Below are the code and all the weights of a small trained network. Each question names an input and a target symbol and asks about switching units off, where a switched-off unit gives its printed mean instead of its output.

import numpy as np


def w(rows, s, z=0):
    codes = np.array(rows[::2]) - 128.0
    scale = np.full(codes.shape[1], s)
    scale[-1] = z or s
    return codes * scale


def f(y):
    return y / 2 * (1 + np.tanh(0.7978845608 * (y + 0.044715 * y**3)))


def softmax(a):
    e = np.exp(a - a.max(-1, keepdims=True))
    return e / e.sum(-1, keepdims=True)


def log_softmax(a):
    a = a - a.max(-1, keepdims=True)
    return a - np.log(np.exp(a).sum(-1, keepdims=True))


def net(x, mask):
    ids = ['ΓΛΣΩαδημξψ'.index(c) for c in x.split()]
    T = len(ids)
    res = E[ids] + P[:T]
    q, k, v = (res @ M[0].T for M in (Q, K, V))
    z = softmax(np.where(np.tri(T) > 0, q @ k.T / 3**0.5, -1e9)) @ v
    res = res + np.where(mask[0], z, O[0][:, -1]) @ O[0][:, :-1]
    y = f(res @ A[0][:, :-1].T + A[0][:, -1])
    res = res + np.where(mask[1:9], y, B[0][:, -1]) @ B[0][:, :-1]
    return log_softmax(res[-1] @ U[:, :-1].T + U[:, -1])


Q, K, V, O, A, B = {}, {}, {}, {}, {}, {}
E = w([
[139,119,113],'Γ',
[128,115,90],'Λ',
[227,51,188],'Σ',
[29,152,118],'Ω',
[125,111,248],'α',
[151,126,117],'δ',
[156,128,124],'η',
[92,47,128],'μ',
[175,154,73],'ξ',
[181,233,143],'ψ',
],0.012)
P = w([
[108,70,79],'0',
[150,100,103],'1',
[194,144,131],'2',
[196,205,172],'3',
[183,228,200],'4',
[165,254,208],'5',
],0.0038)
Q[0] = w([
[103,171,90],'H1',
[72,154,104],'H1',
[205,251,86],'H1',
],0.014)
K[0] = w([
[84,173,126],'H1',
[78,153,70],'H1',
[143,251,137],'H1',
],0.014)
V[0] = w([
[93,56,123],'H1',
[154,180,161],'H1',
[150,167,2],'H1',
],0.0089)
O[0] = w([
[129,200,254,6],'H1',
[179,93,93,229],'H1',
[106,186,6,145],'H1',
],0.0081,0.0025)
A[0] = w([
[140,171,54,164],'N1',
[125,208,95,219],'N2',
[8,40,92,250],'N3',
[66,186,149,112],'N4',
[143,204,142,253],'N5',
[187,187,183,250],'N6',
[208,49,84,213],'N7',
[29,181,66,180],'N8',
],0.011,0.0043)
B[0] = w([
[127,148,87,248],'N1',
[97,183,108,219],'N2',
[94,6,117,166],'N3',
[89,115,72,123],'N4',
[68,169,147,197],'N5',
[60,202,167,214],'N6',
[205,121,114,255],'N7',
[70,167,102,173],'N8',
],0.012,0.0069)
U = w([
[127,139,146,147],'Γ',
[122,132,137,131],'Λ',
[91,196,204,161],'Σ',
[233,42,52,165],'Ω',
[107,4,163,253],'α',
[116,133,142,5],'δ',
[3,122,93,20],'η',
[249,123,204,106],'μ',
[103,123,133,58],'ξ',
[115,238,100,167],'ψ',
],0.008,0.0044)

Each question gives the input, a string of symbols that net reads in full, and the target symbol t.
The units are the heads (3 rows each of Q, K, V and O) and the neurons (one row each of A and B). Each row of codes is followed by its name. A weight is (code - 128) times the scale printed after its matrix; where a second scale follows, it is the last column's (O, A, B and U).
mask holds one flag per unit, heads first, then neurons. A switched-off unit (its flag False) gives its mean, the last column of its rows in O or B, instead of its output. The means were averaged over made-up inputs and are rounded, as every weight is.
A unit's drop is (log p(t) with every unit on - log p(t) with that unit switched off) / (log p(t) with every unit on - log p(t) with every unit switched off).
The circuit of an input: a set's keep is (log p(t) with only the set's units on - log p(t) with every unit switched off) / (log p(t) with every unit on - log p(t) with every unit switched off). Starting from all 9 units, units are removed one at a time, each time the one whose removal leaves the highest keep (on an exact tie, the one counted first), for as long as the keep stays at least 0.8.
circuit, biggest first: the units of the circuit, biggest drop first
unit that matters most: the unit with the biggest drop
k most important neurons: the k neurons with the biggest drops, biggest first
drop when u is switched off: that unit's drop, to one decimal
input α μ Γ, target Σ: circuit, biggest first : [H1 N6]
input ψ Ω ψ Ω δ μ, target α: circuit, biggest first : [N3 N2]
input Σ μ ψ Λ, target Ω: circuit, biggest first : [H1 N6 N7]
input ψ Λ δ, target Ω: circuit, biggest first : [N6 H1 N7]
input ψ δ Ω, target η: 4 most important neurons : [N8 N3 N7 N4]
input ψ Γ ψ Γ, target Ω: circuit, biggest first : [H1 N6 N7]
input ψ ξ Λ, target Ω: unit that matters most : N6
input ξ μ ψ ψ ξ, target Ω: 2 most important neurons : [N7 N6]
input ψ Λ ψ ψ η, target Ω: drop when N8 is switched off : 0.0
input ψ ξ ψ η ξ Σ, target μ: drop when N1 is switched off : 0.1
input μ α Ω μ δ, target Σ: drop when N3 is switched off : 0.1
